Here is a tiny trained network, its code and every weight. The questions are about switching its units off for an input and a class, where a switched-off unit gives its printed mean instead of its output.

import numpy as np


def w(rows, s, z=0):
    codes = np.array(rows[::2]) - 128.0
    scale = np.full(codes.shape[1], s)
    scale[-1] = z or s
    return codes * scale


def norm(h):
    return h / np.sqrt((h * h).mean(-1, keepdims=True) + 1e-5)


def f(y):
    return np.maximum(y, 0)


def log_softmax(a):
    a = a - a.max(-1, keepdims=True)
    return a - np.log(np.exp(a).sum(-1, keepdims=True))


def net(x, mask):
    res = np.array(x, float).reshape(1, 8) / 4 @ E
    u = 0
    for l in range(3):
        y = f(norm(res) @ A[l][:, :-1].T + A[l][:, -1])
        res = res + np.where(mask[u : u + 4], y, B[l][:, -1]) @ B[l][:, :-1]
        u += 4
    return log_softmax(norm(res)[-1] @ U[:, :-1].T + U[:, -1])


A, B = {}, {}
E = w([
[102,145,100,179,153,129,121,137,110,161],'x0',
[89,141,117,104,180,172,140,186,107,194],'x1',
[164,153,155,120,59,92,122,159,136,132],'x2',
[142,154,107,161,130,114,86,119,176,97],'x3',
[72,188,101,114,134,168,193,88,127,139],'x4',
[55,129,115,175,97,147,156,170,157,49],'x5',
[98,129,147,183,103,86,194,103,97,137],'x6',
[135,132,2,82,89,102,156,126,153,129],'x7',
],0.0098)
A[0] = w([
[4,189,99,179,151,106,173,78,157,121,6],'L0N0',
[186,114,236,163,241,176,108,149,134,189,132],'L0N1',
[186,95,197,193,122,123,90,94,164,76,127],'L0N2',
[115,156,1,59,126,62,124,150,39,130,216],'L0N3',
],0.0065,0.0017)
B[0] = w([
[132,196,128,215,216,220,221,116,143,68,204],'L0N0',
[73,173,78,107,108,89,75,142,79,141,255],'L0N1',
[125,77,121,136,47,138,42,106,155,114,232],'L0N2',
[245,128,149,255,71,137,121,92,173,148,228],'L0N3',
],0.0092,0.0057)
A[1] = w([
[32,118,134,154,3,186,192,132,116,147,222],'L1N0',
[195,96,26,92,174,168,98,96,148,174,96],'L1N1',
[136,14,157,165,70,6,198,184,177,73,249],'L1N2',
[106,102,155,208,159,101,102,184,70,213,60],'L1N3',
],0.0075,0.0013)
B[1] = w([
[183,188,196,127,177,89,167,154,132,131,230],'L1N0',
[175,168,247,190,61,178,132,112,217,87,222],'L1N1',
[123,173,194,163,50,69,87,127,133,100,255],'L1N2',
[102,122,80,142,189,151,176,158,66,136,217],'L1N3',
],0.011,0.0055)
A[2] = w([
[150,76,98,57,113,163,183,129,255,204,3],'L2N0',
[130,101,77,122,167,157,253,45,121,52,78],'L2N1',
[119,74,132,109,130,189,49,90,167,74,124],'L2N2',
[124,116,132,67,163,95,159,69,46,151,80],'L2N3',
],0.0089,0.0028)
B[2] = w([
[98,117,253,205,99,47,43,75,145,70,160],'L2N0',
[157,175,173,137,154,191,179,115,101,186,252],'L2N1',
[137,203,183,159,96,125,175,130,78,140,252],'L2N2',
[117,100,91,33,91,94,75,12,56,158,183],'L2N3',
],0.013,0.0038)
U = w([
[72,118,90,143,153,139,138,145,154,79,110],'0',
[86,101,68,93,155,128,97,192,119,108,90],'1',
[118,36,71,57,181,86,160,107,251,104,6],'2',
[177,142,164,157,48,81,97,91,184,107,141],'3',
[112,52,50,55,157,105,156,107,240,96,7],'4',
[146,161,140,168,148,191,213,123,131,150,159],'5',
[107,106,100,84,144,113,104,104,76,188,148],'6',
[96,117,65,114,146,133,158,146,139,104,88],'7',
],0.022,0.017)

Each question gives the input, the list of numbers given to net, and the class t.
The units are the neurons (one row each of A and B). Each row of codes is followed by its name. A weight is (code - 128) times the scale printed after its matrix; where a second scale follows, it is the last column's (A, B and U).
mask holds one flag per neuron, layer by layer. A switched-off neuron (its flag False) gives its mean, the last column of its row in B, instead of its output. The means were averaged over made-up inputs and are rounded, as every weight is.
A unit's drop is (log p(t) with every unit on - log p(t) with that unit switched off) / (log p(t) with every unit on - log p(t) with every unit switched off).
The circuit of an input: a set's keep is (log p(t) with only the set's units on - log p(t) with every unit switched off) / (log p(t) with every unit on - log p(t) with every unit switched off). Starting from all 12 units, units are removed one at a time, each time the one whose removal leaves the highest keep (on an exact tie, the one counted first), for as long as the keep stays at least 0.8.
circuit, biggest first: the units of the circuit, biggest drop first
k most important neurons: the k neurons with the biggest drops, biggest first
top k neurons in layer l: the k neurons of layer l with the biggest drops, biggest first
drop of u: that unit's drop, to one decimal
input [7,1,-3,3,-4,7,2,-4], class 0: circuit, biggest first -> L1N1; L0N3
input [2,-4,5,8,8,7,3,6], class 5: circuit, biggest first -> L0N0
input [6,0,4,-1,5,-1,-5,-3], class 6: circuit, biggest first -> L1N1; L0N3; L0N1
input [7,-8,5,2,6,5,-2,8], class 5: circuit, biggest first -> L0N0; L2N1
input [-1,3,-6,2,-2,-3,1,2], class 3: top 2 neurons in layer 0 -> L0N0; L0N3
input [2,0,1,1,5,-4,6,-8], class 6: circuit, biggest first -> L2N3; L0N1; L1N1; L0N3
input [7,-2,0,-1,6,-7,-4,1], class 3: 3 most important neurons -> L1N1; L0N0; L2N1
input [-8,-7,0,-6,7,6,0,7], class 5: 2 most important neurons -> L2N1; L0N0
input [6,-3,-2,3,-4,-6,2,-1], class 6: 2 most important neurons -> L0N1; L1N3
input [0,8,-2,8,-8,-6,1,-1], class 6: top 2 neurons in layer 0 -> L0N1; L0N0
input [4,1,8,5,4,1,8,2], class 5: drop of L0N0 -> 1.0
input [-1,7,-4,-8,0,-1,-6,4], class 3: drop of L2N0 -> 0.2
input [-4,-2,-1,4,7,6,-8,-5], class 5: drop of L1N0 -> 0.0
input [6,3,2,2,7,-6,-2,6], class 3: most important neuron -> L2N0
